Below is a small trained network, with its code and all its weights. Each question gives an input and a class and asks what happens when units are switched off, that is, made to give their printed mean instead of their output.

import numpy as np


def w(rows, s, z=0):
    codes = np.array(rows[::2]) - 128.0
    scale = np.full(codes.shape[1], s)
    scale[-1] = z or s
    return codes * scale


def f(y):
    return np.maximum(y, 0)


def log_softmax(a):
    a = a - a.max(-1, keepdims=True)
    return a - np.log(np.exp(a).sum(-1, keepdims=True))


def net(x, mask):
    res = np.array(x, float).reshape(1, 6) / 4 @ E
    y = f(res @ A[0][:, :-1].T + A[0][:, -1])
    res = res + np.where(mask, y, B[0][:, -1]) @ B[0][:, :-1]
    return log_softmax(res[-1] @ U[:, :-1].T + U[:, -1])


A, B = {}, {}
E = w([
[147,154,212,126,103,73,115,184,212,110,98],'x0',
[2,83,77,116,221,24,168,47,161,195,88],'x1',
[190,152,145,218,88,64,118,94,162,71,67],'x2',
[134,148,137,59,50,98,84,176,98,132,177],'x3',
[87,239,137,210,13,225,167,205,215,92,141],'x4',
[155,238,112,147,204,117,62,43,75,74,118],'x5',
],0.009)
A[0] = w([
[68,117,102,56,56,136,154,196,226,151,86,251],'neuron 0',
[107,184,130,163,152,94,124,87,182,86,59,212],'neuron 1',
[194,71,94,107,155,73,125,128,67,152,202,57],'neuron 2',
[138,154,68,123,158,219,93,155,62,110,173,133],'neuron 3',
[158,107,75,246,112,187,170,170,123,132,88,187],'neuron 4',
[116,109,153,78,136,223,204,79,131,150,145,252],'neuron 5',
[146,212,121,196,113,211,150,160,107,109,149,112],'neuron 6',
[52,127,62,115,141,165,141,159,100,111,139,161],'neuron 7',
[164,117,143,90,91,90,64,141,135,48,120,181],'neuron 8',
[111,169,97,150,172,145,140,101,148,100,48,237],'neuron 9',
[139,94,136,139,127,102,145,153,105,188,1,223],'neuron 10',
[104,156,59,149,181,153,69,63,79,150,113,149],'neuron 11',
],0.0092,0.0036)
B[0] = w([
[149,116,220,41,113,102,137,129,113,133,188,247],'neuron 0',
[198,129,189,200,209,86,199,56,190,167,107,239],'neuron 1',
[85,113,126,164,190,93,180,147,81,116,85,213],'neuron 2',
[51,116,186,98,85,172,69,173,112,200,157,221],'neuron 3',
[148,84,94,104,196,182,98,137,234,163,194,228],'neuron 4',
[1,81,177,71,159,130,155,182,98,218,172,211],'neuron 5',
[112,99,98,181,158,154,132,149,240,118,156,252],'neuron 6',
[117,87,144,94,87,153,91,123,94,167,117,196],'neuron 7',
[107,164,152,149,143,125,174,92,125,150,124,203],'neuron 8',
[174,182,152,116,79,80,147,104,187,118,149,223],'neuron 9',
[134,101,93,192,162,80,183,212,141,146,211,206],'neuron 10',
[169,122,109,95,57,201,71,91,90,67,163,242],'neuron 11',
],0.0093,0.012)
U = w([
[175,253,159,39,11,121,105,78,100,91,176,135],'0',
[139,124,40,96,98,158,146,98,146,39,55,3],'1',
[146,183,162,163,184,32,211,125,143,159,102,191],'2',
[54,24,145,61,121,142,112,203,130,186,197,145],'3',
[188,160,74,145,154,169,130,131,152,40,139,83],'4',
[126,132,90,84,143,108,91,149,50,52,2,75],'5',
],0.009,0.0041)

Each question gives the input, the list of numbers given to net, and the class t.
The units are the neurons (one row each of A and B). Each row of codes is followed by its name. A weight is (code - 128) times the scale printed after its matrix; where a second scale follows, it is the last column's (A, B and U).
mask holds one flag per neuron, in row order. A switched-off neuron (its flag False) gives its mean, the last column of its row in B, instead of its output. The means were averaged over made-up inputs and are rounded, as every weight is.
A unit's drop is (log p(t) with every unit on - log p(t) with that unit switched off) / (log p(t) with every unit on - log p(t) with every unit switched off).
The circuit of an input: a set's keep is (log p(t) with only the set's units on - log p(t) with every unit switched off) / (log p(t) with every unit on - log p(t) with every unit switched off). Starting from all 12 units, units are removed one at a time, each time the one whose removal leaves the highest keep (on an exact tie, the one counted first), for as long as the keep stays at least 0.8.
units of the circuit, in order: the units of the circuit, biggest drop first
k most important neurons: the k neurons with the biggest drops, biggest first
drop of u: that unit's drop, to one decimal
input [5,-8,3,2,-5,0], class 2: units of the circuit, in order => neuron 8
input [7,-7,5,2,1,-1], class 4: units of the circuit, in order => neuron 5; neuron 6
input [4,-6,0,4,-3,-2], class 0: units of the circuit, in order => neuron 5; neuron 4
input [-4,-5,7,-2,-6,6], class 0: 2 most important neurons => neuron 11; neuron 6
input [5,8,-4,-3,7,-1], class 2: 4 most important neurons => neuron 1; neuron 3; neuron 11; neuron 9
input [3,1,0,-2,8,2], class 2: 2 most important neurons => neuron 11; neuron 1
input [1,-5,6,6,-4,-2], class 2: 2 most important neurons => neuron 11; neuron 8
input [-6,8,-6,-3,5,8], class 0: 2 most important neurons => neuron 11; neuron 9
input [-5,4,5,-5,5,4], class 4: 2 most important neurons => neuron 11; neuron 4
input [-3,8,-5,1,4,6], class 0: drop of neuron 11 => 0.3
input [-5,1,3,4,-6,-2], class 5: drop of neuron 1 => 0.2
input [0,-5,-1,3,-7,3], class 5: drop of neuron 5 => 0.2
